Below are the code and all the weights of a small trained network. Each question names an input and a class and asks about switching units off, where a switched-off unit gives its printed mean instead of its output.

import numpy as np


def w(rows, s, z=0):
    codes = np.array(rows[::2]) - 128.0
    scale = np.full(codes.shape[1], s)
    scale[-1] = z or s
    return codes * scale


def f(y):
    return np.maximum(y, 0)


def log_softmax(a):
    a = a - a.max(-1, keepdims=True)
    return a - np.log(np.exp(a).sum(-1, keepdims=True))


def net(x, mask):
    res = np.array(x, float).reshape(1, 2) / 4 @ E
    y = f(res @ A[0][:, :-1].T + A[0][:, -1])
    res = res + np.where(mask, y, B[0][:, -1]) @ B[0][:, :-1]
    return log_softmax(res[-1] @ U[:, :-1].T + U[:, -1])


A, B = {}, {}
E = w([
[64,221,60,156,143,248,2,201],'x0',
[129,192,219,193,35,114,94,92],'x1',
],0.0085)
A[0] = w([
[140,173,205,207,39,106,125,87,27],'n1',
[137,88,91,77,171,138,141,139,242],'n2',
[120,192,191,215,35,119,104,79,25],'n3',
[127,160,182,189,63,125,124,87,225],'n4',
[212,29,195,75,103,1,219,24,55],'n5',
[125,72,60,27,203,130,156,157,3],'n6',
],0.0064,0.005)
B[0] = w([
[97,94,121,72,178,126,61,96,182],'n1',
[85,107,125,126,84,106,170,85,208],'n2',
[106,104,107,74,152,134,54,108,184],'n3',
[81,100,112,116,117,113,155,90,214],'n4',
[133,168,64,140,106,184,71,174,254],'n5',
[83,92,133,49,218,115,8,92,176],'n6',
],0.013,0.0093)
U = w([
[98,28,139,42,163,69,104,43,62],'0',
[131,240,65,154,111,254,95,255,90],'1',
[117,103,147,195,86,50,217,88,252],'2',
[223,145,238,199,149,7,168,169,59],'3',
[162,133,233,202,154,22,159,231,64],'4',
[215,149,220,196,142,25,170,160,66],'5',
],0.0094,0.015)

Each question gives the input, the list of numbers given to net, and the class t.
The units are the neurons (one row each of A and B). Each row of codes is followed by its name. A weight is (code - 128) times the scale printed after its matrix; where a second scale follows, it is the last column's (A, B and U).
mask holds one flag per neuron, in row order. A switched-off neuron (its flag False) gives its mean, the last column of its row in B, instead of its output. The means were averaged over made-up inputs and are rounded, as every weight is.
A unit's drop is (log p(t) with every unit on - log p(t) with that unit switched off) / (log p(t) with every unit on - log p(t) with every unit switched off).
The circuit of an input: a set's keep is (log p(t) with only the set's units on - log p(t) with every unit switched off) / (log p(t) with every unit on - log p(t) with every unit switched off). Starting from all 6 units, units are removed one at a time, each time the one whose removal leaves the highest keep (on an exact tie, the one counted first), for as long as the keep stays at least 0.8.
units of the circuit, in order: the units of the circuit, biggest drop first
k most important neurons: the k neurons with the biggest drops, biggest first
drop when u is switched off: that unit's drop, to one decimal
input [5,-6], class 0: units of the circuit, in order	(n5)
input [6,-8], class 0: 2 most important neurons	(n6, n5)
input [-2,-3], class 2: units of the circuit, in order	(n1, n3)
input [3,2], class 2: units of the circuit, in order	(n5, n6)
input [-6,8], class 0: 2 most important neurons	(n1, n4)
input [1,5], class 0: 3 most important neurons	(n3, n1, n5)
input [-1,2], class 2: units of the circuit, in order	(n6, n3)
input [-8,8], class 0: 3 most important neurons	(n1, n4, n3)
input [0,-1], class 2: 2 most important neurons	(n5, n6)
input [-7,-5], class 1: drop when n2 is switched off	0.0
input [-2,-2], class 2: drop when n3 is switched off	0.1
input [-6,0], class 1: drop when n5 is switched off	0.9
input [-7,-4], class 1: drop when n5 is switched off	1.0
input [-4,7], class 0: units of the circuit, in order	(n1)
